In the rows, 128 means zero.
Each row has a class, written after it, and each block has its own classes.
[142 104  95 131 127 147 107 124 124 120 132 139 121 141  93 139 119 124
  99 113 137 174 137 164 148 107 109 120 132 112 145 100 105 141 187] : (87)
[ 93 139  95 102  67 152 147 115  45  82 105 138  93 160 109 133 107 133
 152  97 183 133 183 133 177 130  76 101 131  78 143  82 131 180 161] : (121)
[163 107 107 109 161 158 110 115 144 110 129 121 155 141 118 135 126 138
  88  65 104 161 173 157 144 124 135 134 141 159 144 118  84  79 168] : (122)
[141 163 124  99 147 177 127 134  57  96  77 114 156 124 128 142  98 124
 155 125 144 116 126  87 143 126  51  32 130 176 158  91 133 190 129] : (116)
[117 149 109 105 139 153 127 155  91 108 119 119 130 125 166 122 136 118
 162 144 129 150 145 113 126 105  64  93 113 161 146  79 130 157 161] : (39)
[125 112 139 166 133  94 160 116 166 135 126 136 138  69 140  78 130 103
 108 169  94 165  86 140 115 137 224 147 146 135 132 160 142  74  71] : (158)
[109 122 109 136  94 151 112 127  67  91  62 124 151 148 105 151  78 154
  90 148 147 101 103  67 116 136 101 113 148 107  89 120 116 169 149] : (118)
[127 119 145 118 101  78 157 130 132 131 102 155 123 128 222 105 133 134
 126 167 168 120  88 101 124 125 144 139 154 104  81 123 138 141  82] : (166)
[150 121 130 112 121 169 166 116  30 130  97 131 134 114  19 139 123  98
 130  81 164 122 180 152 109 134  94  91  97  96 138 103 100 155 180] : (39)
[111 102 115 103 115 137 109 109  89 132  88 143 149 108 109 115  99  98
 122 129 204 173 107 123 116 166 112 101 181 141 124 111 108 133 138] : (87)
[126 136 159 133  82 119 187 123 140 171 130 131 129 104 164  96 127 101
 109 166 115  76 125 119  47 114 171 179 173 113 106  87 100 117  86] : (87)
[156 159 115 157 118 124 198 123 135 126 114  95 149 108 125 126  94 108
 129 144 155 174  59 122 105 121 202  83 177 114 106 108 156 173 155] : (190)
[167 178 115 123 125 123 164 120  87 126 103 105  99  85  67 148  80 109
 110  75 143 134 133 151 151 145 120 110 142 112 176  78 133 136 124] : (223)
[155 113 123 128 140 122 119 180 171 134 113 110  87 111 102 102 119 129
 108  58  90  90 199 158  92 118 143 124 123 135 131  75 131 107 177] : (138)
[143 129  76 120 121  90 106 126 103 127 162 143 151 162 169 139 102 104
 117 159 140 169 123 141 124 102 147  82 110 158 108 188 136 153 118] : (190)
[132  68 138 132 170 147 119 163 105 123  74 136 134  96  78  89 134 116
  76  54  97  53 171 153  80 171 151 118 106 129 143  94  99  86 158] : (208)
[131  91 136 103 120 151 160 140  65 122  76 127 153 101 147 108 100  89
  78 107 179 112 145  82  77 138 104  97 134 125 111  83 107 149 134] : (87)
[147 157 114 100 143 161 109  95  27  68 122 124 151 179  71 166 104 162
 139 138 161 126 120 116 185 156  21  79 103 128 176 128 127 161 109] : (223)
[198 150 124 148 124  92 152 107 124 146 118 114 129 117 110 144 119 122
 107 124 128 119 100 121 125  95 158 140 167 108 133 157 130 126 130] : (118)
[158 133 156 148 112  76 181 156 144 163 164 139 138 148 174 131 137 135
 117 182 128  80  93 135  53 141 179 159 156 111  76 153 144 151 111] : (116)
[147 154  83 135 148 168 145 141 111 106 137 105 154 124  95 160  97 151
 154 114 121 148 125 146 134  93 149  83 129 139 132 143 122 171 132] : (158)
[ 59 162  93 118 136 154 131 185 138  98 120 108 137 111 176 121 113 119
 143 146  61 100 142  38  90 126 154 121 132 175 107  88 143 139 146] : (72)
[118 121 154 137 141  79 119 124 194 135 154 120 156 153 226 120 142 136
 107 123 125 117 101  84 104 141 177 154 103 122  76 216 164 104 100] : (122)
[133 119 128 164  99  70 198 141 108 130 129 159  89  97 142 104 134 122
 121 133 141  53 130 175  97 118 167 138 104 102 133 157 135 127  88] : (208)
[165 139 123 149 125  96 156 138 102 118 108 125 170 113 155  90 116 129
 147 183 157 162  65 115 119 154 160 104 149 111  94 149 141 134  98] : (190)
[109 129 128  99 113 156 148 153  91 133 108 135 104  88 109 146 112  91
 152 139 160  88 122 124  64 111 118 109 148 152 110  90 100 179 162] : (223)
[131 164 128 141  46  92 193 145 120 127 111 126  90  76 109 110  97 109
 151 166 167  83 115  86 107 138 186 117 162  77 100 134 153 140  83] : (190)
[114 112 150 137 172 110 122 129 133 172 111 162 136  83 158  92 162  70
 114 173  96 152 115 135  92 113 145 145 146 188 142 137 116  99 131] : (158)
[147 112 123 150 149 115 143 143 164 148 133 136 139 127 223  91 146 114
 160 108 177 186  85 160 118 113 166  75 125  86  85 149 153 168 136] : (39)
[123 127 109 109 131 128 117 126  69 106 127 156 128 178 149 137 110 122
 131 134 145 150 149 166 134 123 114  60 132 133 149 116 128 171 153] : (121)
[134 114 133 119 161 164 140  77  85 126 137 120 183 152  46 164 131 106
 111 113 120 114 148 115 119 158 133 127 115 191 154 166  94 100 134] : (72)
[167 176 152 169 106 105 156 163 141 152 116 124  93 107 104 148 148 116
 149 160 107  83 120 114 124 117 166 146 145  93 123 131 125 129 168] : (121)
[ 92 101 113 115 172 172  77 129 103  88 134 148 169 160 152 153 127 142
 117 104 164 143  65 119 145 183 109  66 114 128 128 144 127 177 145] : (223)
[109 151  87 109 132 153 118 135 110  89 112 110 152 151 159 129  81 120
 142 117 134 222 126 118 148 127 181  77 165 136 109 109 141 143 155] : (121)
[141 133 136 114  90 127 182 113  89 113 148  99 125 145 160 124 130 112
 166 116 153  90 142 124 112 133 142  94 113 100 132 124 144 166 113] : (121)
[114 103 100 122 148 174 105  82  97  93  57 121 133 179  95 125 109 130
 125  99 192 160 140 118 187 109  61 103 165 165 144 106  96 137 193] : (166)
[134 107 106 130 109 115 112 143 125 138 130 138 117 122  50 139 132 134
 106 108  92  36 177 175 105 161 117 161 108 136 167  91  84  90 162] : (166)
[ 96  80 112 112 116 150 131 132  96 113 107 146 136 126 119 122 105 116
 110 117 145 104 159 123  80 137 139  83 135 149 115 100 110 144 154] : (72)
[162  94 130 139 145 125 132 103  77 151  74 112 107  99  24 101  92  99
  66  69  97  75 152 166  93 155 150 159 136 130 165 121  86 109 100] : (118)
[102 137  99  73  88 146 114  97  87 118 118 140 120 145  76 154 134 136
 135 126 150 148 140 124 164 135  40 166 129 125 135  85 142 145 124] : (208)
[ 70 100  83 115 119 127  77 135  80  58 154 157 140 189 168 152 120 171
 145 152 171 164 169 153 178 160  77  67 105 146 136 145 138 133 188] : (158)
[138  69 147 133 169 141 190 127 122 134  97 133 163  90  81  92 138  76
  85  82 114  93 142 152  50 131 209 121 130 144 136 100  96  96 186] : (166)
[110  88 112 136 123 124 147 155 142 114 148 136 114 162 126 106 117 137
 138  97 150 144 164 183  73 103 164  97 108 107  80 123 150 165 203] : (138)
[ 88  88 135 130  95 101 133 127 126 131 148 166 129 166 217 118 154 121
 135 161 199 128 116 110 120 169 120  97 129  82  65 165 165 162 130] : (158)
[176 131 125 117 125 111 168 141 105 152 124 139 117  97  87 120 119  80
  80 114 106  96 164 157  91 151 123 153 127 126 140  87 105  95 120] : (223)
[105 128 101 116  99 152 114 104  93  86 141 140 168 160 168 145 121 140
 153 143 151 148 124  97 149  90 119  76  77 115 100 183 145 142 102] : (208)
[ 92  82  98 149 135  82 114 154 186 134 189 150 130 171 139 152 125 122
  93 150  86  86 138 172  71 180 174 125  86 173 113 161 146 119 153] : (72)
[143 152 130 161 107  84 158 113 134 178 164 133 141 161 147 129 112 125
  82 155  86 105 150 174  88 106 140 206 104 141 128 156 126 110  79] : (116)
[163 144 135 134 113 133 149 115 112 108 127 120 154  84 142 122 110 125
 138 166 141 121  61 110 112 118 143  76 142 121 152 125 128 134  76] : (223)
[ 72 121 131 107 124 129  91 158 139  87  51 130  89  81 174 101 119 118
 120 134 122 160 128  68 166 158 102 148 163 155 133  56 147  96 166] : (118)
[159 163 147 146 141 124 100 131 116 160  81 118 125 115 100 139 109 128
 115 138 136 120 115 112 118  94  82 113 125 133 153 126 131 140 122] : (39)
[144 172 134 147 144 178 146 125  80  75  46 104 185 121 109 110  94 171
 138 140 133 119  88  51 164 146 123  84 168 103 143  90 112 117  99] : (166)
[114 134 124 168  93  89 149 134 162 148 124 134 111 136 147 104 127 114
 112 138 107  78 132 140  83 157 184 155 181  95 105 110 132 102 174] : (118)
[ 43  80 103 117 130 135  68 114 176 100 144 153 177 168 206 130 114 120
 119 155 129 129  94  79  87  84 177 119 102 173  79 234 151 137 105] : (118)
[ 87 133  79 119 157 165 107 126 113  89 157 118 158 142 132 138 124 135
 164  93 119 153 101 149 134 166 156  55 145 192 145 128 117 167 165] : (138)
[139 125 143 171 163 102 136 103 103 121  72 146 141 122 162  76 132 111
 113 160 109 111  84  94 131 117 135  61 139 148 143 146 135 138 114] : (72)
[ 88 118 142 115 151  95 117 185 164 117 142 175  81 117 222 100 157 107
 152 174 120 130 145 126 116 122 158 114 146 151 144  97 143  93 163] : (166)
[109 165 134 125  96 178 121  92  61  70  57 110 139 191  80 155  83 174
 130 153 178 169 161  78 188 107  47 109 141 119 113  99 121 132 173] : (39)
[ 90 126 104 114 118 156 128 127 122 103 120 130 146 126 115 130 121 119
 144 120 125 157 125 128 115 144 147  95 152 176 102 104 117 145 178] : (138)
[162 173  90  91 122 142 139 112 158 140 157 110 192 144 194 158 111 108
 134 138 108 184 118 124 138 105 147 117 138 188 101 124 124 135  85] : (190)
[105 149  78 113 116 108  81 134 120 104 134 140  83 186 136 170 114 168
 148  89 171 131 164 174 198 135  76 104 126 139 134 138 128 164 169] : (39)
[150 102 128 138 156  75 122 124 217 151 139 138 123 130 181 120 133 114
  72 101 129 141 113 166 134 110 149 157 122 153 143 148 148 104 119] : (87)
[150 156 170 126 150 152 155 138 122 156  90 122  89  58  74 127 136 104
 133 135  95 128 124 133 107 100 160 164 170 153 166  73 107  91 125] : (208)
[ 77 135 123  87 126 142 139 176 123 120 129 143 126  95 226 121 151  99
 143 137 110 141 138  91  98 128 115 128 130 195  99  71 125 151 147] : (138)
[100 114 121  79 130 174 122 132  65 125 163 134 130 124  94 163 152  99
 205 138 182 131 120 129 101 134  70  80 110 164 144 133 132 208 180] : (116)
[ 95 139 147 129 115 150 156 160  96 131  89 138 125  65 104 136 147  95
 147 191 127  85  86  98 103 174  94 149 122 178 135  83 104 156 137] : (190)
[103 129 136 100 148 153 137 127  74 122  87 148 124 110 118 103 122 111
 140 185 112 136 123  84  88  78  90 117 150 172 142  85 122 161 114] : (72)
[106 164 123  79 117 140 126 146 126 127 151 110 107  87 136 137 152  98
 179  99  93  93 180 122 154 150 117 158  85 178 156 104 120 109 111] : (190)
[137 132 142 147 182 145 136  86 123 136  86 109 177 119  87 103 135 116
 134 129 118 120  40  62 118 139 148 101 149 142 129 169 146 162  86] : (72)
[147 114 100 120 174  99 136 120  82 127 146 118 123 157 139 101 108  95
  98 123  95 186 173 156 122 143 122 115 109 169 157 114 140 108 127] : (72)
[ 97 116  69 106  90 134 134 154 114 112 107 114 113 148 159 151  88 123
  89  97 138 133 170 127 109 130 138 139 153 154  70  79 110 136 180] : (208)
[137 109 154 139 161 135 101  86 128 149 105 140 182 135 151  95 140 111
 113 119 106  85 110 116  90 124 129 101 101 155 126 197 100 116  81] : (122)
[119 150 140 142  93 100 137 125 119 112  91 128  98 102 167 113 109 126
 116 160 117 127 126  98 155 145 134 160 148 122 133 113 134  89  93] : (118)
[127 120 119 133 122 135 128 141 140 135 150 155 147 154 113 132 131 107
 120 144 126 114 157 142  86 108 174 107 137 130 109 143 118 119 184] : (190)
[148  56 154 161 177 133 158 147 100 119  28 104  91  70  45  86 108  93
  76  72 121 102 116 151  80 172 194 128 166 135 122  87  91 122 213] : (118)
[122 166  99  97 110 140 123 118  97 101 125 120 120 138 145 136  85 149
 144 152 106 134 159 106 137  81  93  91 138 161 164  83 139 147  85] : (72)
[127  97  95 126 126 139 126 132  56 120 133 152 138 154  74 133 109 120
 126 106 162 124 179 197  95 152  86  78 102 160 139 124  99 153 174] : (138)
[131 142 156 115 157 140  95 105 148 120 120 155 164 155 212  92 137 129
 146 152 136 130 125  76 157  73 111 109 112 135 131 197 133 105  29] : (87)
[114 119 114 141 151 160 111 122 128 103 150 106 197 177 163 125 118 140
 128 178  94 152  65  93  99 135 155  94 133 166  99 160 133 156 126] : (116)
[ 95  93 114 124 155 166 142 165 141  94 112 123 114 134 122 108 130 111
 121  53  98  88 212 131 109 103 186 110 101 129 121  96 104 101 227] : (166)
[137 140 197 142 118 171 132  92  99 169  88 106 115 140  48 138 141 119
 136 133 178  81 134  76 105 102  53 166 149 110 153 122 131 144 159] : (116)
[ 94  97 140 104 130 121 138 141  93 100  83 139 115  69  98 101 125  86
 136 178 109  98 111 101  80 153 125 126 134 184 147 108 130 120 131] : (118)

Next block, with new classes.
[159  89 107  94 129 118  95 141 137 106  98 173 106 128 121  94 136 113
  84 128 150 135 126 103 118 128 134 138 146 144  87 132 100  80 186] : (207)
[155 112 116 118 143 127 105 106 134 130  66 146 156 103 117  97 123  85
 113 137 137 126 113  97 123  19 142 148 141 156 105 109 121 100 193] : (51)
[108 130 119  99 133 146 132 139 128 124 127 142 129 167 130 125 121 127
 105 123 121 138 139 125 129 130  95 130 109 146 101 145 144 128 154] : (74)
[110 127 106 118 149 152 116 122 103 126 138 127 134 160 119 122 114 111
 107 141 117 128 124 138 132  96  98 133 119 142 107 139 145 135 146] : (97)
[132 100 130 116 127 133 108 126 112 140  97 151  99 122 157  90 148 118
 104 126  96 140 142  96 134 118 119 128 133 132 106 142 106 145 139] : (156)
[162 139 153 129 133 147 118 114 113 144  42 135 112  97 120 120 146 128
 138 124 117 126 136  79 124  44 162 136 110 138 137 135  76 126 183] : (69)
[107 121 102 102 139 152 129 117 125 133 133 140 125 159 121 124 121 121
  97 119 118 141 123 134 123 114  92 148 106 153  97 140 136 131 137] : (51)
[171 130 141 126 139 121 111 122 127 153  69 174  88 133 130 102 168 129
 125 144 122 108 145  89 114  70 113 130 124 120  92 108 122 132 149] : (15)
[167 103  94 100 162 106 121 114 103 141 187 103 113 161 162 123 190 140
 128 113 100 138 107 164 141 169  55 132  67 128 153 114 146 136 161] : (170)
[125 155  87 116 135  80  95 141 137 127 135 153 111 127 119  76 104 128
  92 162 120 108 139 119 125 154 109 117 162 145 103  94 179 109  96] : (207)
[128 129 109 102 139 146 120 134 115 132 150 146 134 175 126 129 122 114
 124 119 114 138 126 131 128 117  82 140 117 143  87 139 142 125 138] : (74)
[171 143 126 143 124  74 135 158  71 138 152 129 116 145 128 138 130 138
 146  89 112 111  97 138 133 116 133 105 185 100  99 128 136 124 138] : (97)
[122 144 132 175 101  61 124 138  82 174 155 116 105 175 144 111 158 143
 140 160 120 111 132 150 141 135 110  80 126 120 117 130 142 173  99] : (207)
[102 129 114  98 144 157 127 127 119 120 134 124 135 161 122 133 108 116
 113 122 122 131 124 136 122 119  97 133 121 142 112 142 124 123 143] : (170)
[104 122 113 107 142 144 137 132 119 133 126 140 135 159 136 122 112 128
 103 116 119 138 124 138 124 119  97 135 114 132 103 142 135 144 140] : (15)
[130  95 166 161 122 140 100 113  92 132  67 139 147 108 133 111 116 127
  99 130 119 130  90  70 134  56 126 134 122 146 106 142 129 107 206] : (97)
[115 126 105 110 134 152 128 126 119 127 131 125 136 154 120 129 113 116
 108 128 123 130 124 135 124 108 108 134 126 144 111 138 135 130 138] : (97)
[114 112 168 139 120 117 133 113 107 139  47 152 118 123 132 115 139 102
 109 126 127 116 109  87 125  69 111 133 131 120 112 137 129 127 187] : (170)
[159 168 121  88 130 121  95 131 151 137 139 116 116 105 138 110 127 145
 106 145 121 117 141 127 125 134 111 110 155 136  79 108 169 134  58] : (200)
[ 97 125 113 104 139 146 126 132 113 121 131 138 142 170 126 123 101 127
 105 120 119 136 120 130 130 112 104 136 115 153 109 142 141 120 178] : (74)
[121 123 110 112 140 150 117 133 115 121 130 131 145 163 127 122 119 126
 109 116 122 129 122 124 131 104 104 138 130 135 108 143 140 123 147] : (127)
[201 144  89 145 149 105 123 147  77 155 205 121  94 167 139 125 147 170
 130 136  86 112 142 151 146 146  65 124 128 131 114 121 149 175  75] : (97)
[111 135 128 106 137 149 130 130 119 137 126 124 131 138 123 129 109 122
 123 128 117 132 119 136 121 104 100 138 133 135  95 134 127 132 124] : (200)
[116 138 103 118 137 139 124 132 102 133 114 137 121 163 126 134 114 133
 111 117 106 119 123 113 128 103 105 121 118 133 105 141 132 136 146] : (173)
[168 129 132 106 120 136 105 117 144 139  85 174 107 121 133 105 156 119
 153 104 118 159 138 103 125 111 147 153 163 123 103 145  83 149 156] : (15)
[102 145 104 118 148 145 127 134  64 144 185 107 132 189 141 133  99 154
 110 127  80 117  86 132 152 144  58 125 122 122 106 139 161 154  96] : (156)
[107 130 111  94 140 153 124 123 117 132 129 136 131 163 129 121 111 124
 113 133 113 134 136 127 126 104  92 136  99 152 103 134 136 138 153] : (74)
[127 155  87 117 139  96 123 125  96 151 185 106 144 168 132 135 100 167
 115 121 100 115 103 160 150 187  94 131 133 145 134 130 176 140 111] : (156)
[208 178  93 130 165  84 116  97 113 152 135 133  82 149  99 126 196 107
 141 169 104 110 126 170 148  74 125 133 110 151 142 113 165 155 155] : (97)
[119 134 109 113 136 165 132 122 115 130 120 116 126 164 133 138 122 124
 122 125 114 136 124 130 129  94  95 138 114 140 111 142 114 137 121] : (69)
[179 146 112 122 150  95 138 132 147 127 173 125 140 190 118 113 165 147
 111 122 147 118 143 165 148 145  97 125 127 154  90 139 176 118 133] : (127)
[165 168  97 149 133  86  95 115  81 147 169 145 101 161 132 138 134 149
 116 141 109 111 128 134 167 172  57 146 108 114 116 135 197 163  92] : (74)
[215 138  98 138 138 132 138 146 122 125 176 121 138 169 131 143 141 169
 120  94 107 120 119 132 131 134  86 141 156 129 120 128 170 142  88] : (127)
[163 107 165 106 128 147 110 139 157 134  59 161 139 114 119 117 154  81
 160 141 128 134 133  87 107  72 134 131 141 146  93 131  86  88 189] : (170)
[142 145 113 127 139  88 137 138  75 153 201 144 112 151 117 151 147 177
 126 104  90 118 111 137 137 204  87 123  91 113 140 143 159 165 139] : (10)
[114 121 104 111 138 154 125 119 119 129 135 132 135 170 127 122 125 121
 104 120 122 132 132 133 127 105  92 145 116 138 107 141 141 140 127] : (127)
[187 187 125 120 163 109 109 126 124 123 128 109 141 152 115 108 111 151
 128 152 121 110 111 130 138 105  79 111 158 129  74 107 168  94 111] : (69)
[161 100 155 129 120 127 106 138 119 138  60 159 118  93 141 111 171 106
 115 124 117 137 139  77 130  82 121 143 102 142 121 155 108 125 189] : (77)
[119 126 113 117 141 142 124 131 112 127 124 125 135 155 128 134 117 129
 114 124 123 125 129 128 126 103 107 130 117 140 105 138 128 120 142] : (69)
[125 127 110 119 135 158 108 125 116 131 125 132 141 164 132 127 123 115
 118 120 117 134 123 125 131 100  93 145 125 139 104 145 137 126 129] : (127)
[171 146 148  94 146 119 134 151 145 162 118 122 145 107 100 122 135 124
 135 205 152 112 149 138 135 142 123 128 109 136 141 118 139 150 133] : (207)
[163 144 106 111 137  94 101 122 125 152 109 152 136 129 113 111 141 115
 114 134 129 117 115 127 133 163  92 152 126 124 129 121 175 116 153] : (207)
[ 99 178 163 117 154  83 137 163 132 141 135 108 168 155 107 108  61 160
 143 188 161  95 119 163 151 168 124 111 143 151 132 112 160  76 175] : (74)
[134 145 106 106 140  93 130 139  74 162 164 155 107 175 126 126 129 165
 123 110 103  95 147 138 128 142  86 117 134 118  86 139 137 168 153] : (10)
[104 118 121  96 138 157 110 133 106 120 123 127 138 146 129 128 120 120
 118 123 126 133 125 121 123 103 102 138 122 128 114 148 121 130 166] : (77)
[155 152 117 115 107 100 141 141 167 128 125 133 157 124 116 133 126 104
 135 137 147 125 123 119 127 127 134 111 144 154 106 128 118  98 110] : (10)
[204 125  82 120 139 101 120 154  90 142 159 172  71 167 125 152 208 139
 105 104 107 122 129 115 149 114 111 143 114 145 105 148 130 145 143] : (69)
[149 153 112  90 163 125  84 119  75 169 179 125 122 144 123 135 132 138
 135 145  89 114  73 156 129 137  67 145 125 101 115 107 187 152 110] : (200)
[188  97 128 116 133 139  99 135 137 124  94 163 120 113 131  98 165 105
 130 135 137 143 127  82 133  85 127 143 136 130 101 126  82 103 170] : (51)
[124 204 161 119 145 138 143 129 131 185 148  97 127 152 115 116  99 146
 172 179 103 113 133 155 132 146  71 125 121 152 127 116 135 156  42] : (170)
[105 122 116 105 125 135 121 144 102 129 131 124 136 152 141 123 113 114
 120 116 115 133 118 130 123 110  88 128 127 132  99 146 123 127 128] : (77)
[176 100 109 112 151 145 107  96 153 132 141 133 118 125 136 114 164 125
 152 137 118 143 135 114 122  69 109 157 144 158 107  87 127 133 148] : (51)
[160  95 118 129 153 134  93 121 115 137  77 154 137 111 129 115 148 110
  91 158 121 120 136  89 123  59 121 129 110 139 131 118 154 134 192] : (173)
[117 163 143 164 125  84  94 149 114 127 106 129 121 112 119 102  99 127
 137 162 142  92 143 113 129  97 157 101 149 141 123 117 124  81 118] : (77)
[141 142 103 135 143  75 145 140  85 146 143 124 100 182 140 143 163 127
 135 112 118  98 107 157 152  98  97 130 132 121 120 119 158 121 158] : (127)
[133 110 152 139 139 139 105 118 106 129 111 145 113  95 134 131 143  94
 146 113 118 137 130  83 134  78 119 144 133 126 104 127 110 121 141] : (170)
[175 182  90 140 168 105 104 136  70 147 216 121 115 188 128 118 160 155
 129 152 102 137 106 158 162 171  43 114 133 106 142 129 152 156 100] : (10)
[146 163 135 112 123  89 123 122 152 166 124 142 113 116 115 112 152 118
 144 171 121 124 122 123 131 156  89 129 111 130 108 103 162 129  81] : (51)
[158 141 133 146 119 110 126 125 106 138  84 143  89 126 135 108 151  92
 156 111  95 129  97  85 129  30 124 125 159 140  75 110  97 111 134] : (207)
[153 158  93  68 126 116 130 128 130 161 141 153 110 142 120 153 154 147
 104 126  89 122 109 122 125 168  76 140  88 157 117 134 162 147 131] : (10)
[139 180 136 120 120 105 146 124 155 169 140 127 145 123 110 121 125 127
 139 150 132 136 130 125 135 137 103 126 126 175 112 126 125 130  76] : (10)
[152 175 130 115 154  88 120 140 138 155 146 127 154 144 116  94 112 144
 133 153 123  98 127 125 137 136  94 102 140 141  82 101 184 109 101] : (173)
[113 129 107 108 129 157 129 124 118 133 119 126 133 165 125 123 121 103
 127 126 113 140 119 134 129 114  94 139 113 137 105 149 116 141 142] : (207)
[139 203 141 116 123 118  88 112 148 143 145 124 145 147 114 102  97 160
 152 159 142  88 102 111 142 172 120 116 156 126 112 114 147  96  88] : (10)
[146 143 138 160 123 115  91 143 126 134 106 162 127 106 124 100 119  80
 150 138 112 135 114  90 149 122 113 147 161 132  92 135 131  97 106] : (207)
[ 97 123 115 100 140 144 117 146 111 123 127 136 142 154 123 121 107 130
  94 121 127 131 115 127 124 120  98 128 139 133  90 142 139 110 162] : (200)
[109 132 122  99 118 137 111 117 152 140  86 178 104  92 109 105 103 110
 126 113 131 119 158  98 124 148 143 182 135 137 108 142 101 122 123] : (200)
[183 116 161 153 130 137 118 142  95 183  88 135 132  93 136 124 152 102
 175 149  93 126 127  91 137  74 113 146  94 134 135 130  92 151 144] : (207)
[132 154 158 119 141  75 178 161 162 148 168 137 114 183 112 118 171 156
 135 190 132 115 140 153 151 166  99 106  97 173 116 121 182 137 154] : (74)
[168 179 108  86 133  93 125  87 149 173 148 124 124 135 119 106 153  85
 162 154 105 119 106 139 133 115  59 140 103 146  85  95 155 147  43] : (170)
[197 126 139 117 141 145 107 159 130 164 114 141 153 103 133 105 166  77
 155 120 117 149 140  89 129  87 122 127 149 139 100 124  88  97  96] : (156)
[151 114 122 129 127 128  89 117 102 149  79 142 149 125 137 101 129 112
 140 128 101 122 104  90 126  57 117 137 137 146 109 119 119 111 197] : (97)
[127 115 114 123 136 144 123 120 105 123 134 131 119 158 121 130 128 111
 113 136 121 134 118 135 127  90 103 131 128 136  96 139 128 135 144] : (97)
[206 153 111 151 135  51 126 126  98 159 159 132  89 162 154 127 186 144
 135 128  97 130 124 174 144 139  80 103 117 114  95 126 166 172  97] : (15)
[ 98 130 121 106 135 134 126 133 117 143 124 130 151 140 122 119 113 110
 109 130 117 140 112 140 129 120  94 137 113 143 100 147 138 126 143] : (200)
[124 101 158 113 125 136 103 100 110 143  49 130 124  84 140 121 119 118
 131 137 128 114 139  78 124  56 161 131 139 129 108 119  98 127 188] : (156)
[160 145 131 141 118 103  97 113 103 182  77 155 119 133 112 108 140  96
 153 169 115 118 131 119 135  95 105 142  96 145 103 141 105 142 146] : (207)
[185 128 134 174 123  97  97  98 127 164 108 152 113 104 129 102 160  94
 159 153 110 140 126 112 130 107  88 149 109 127 113 110 128 127  89] : (51)
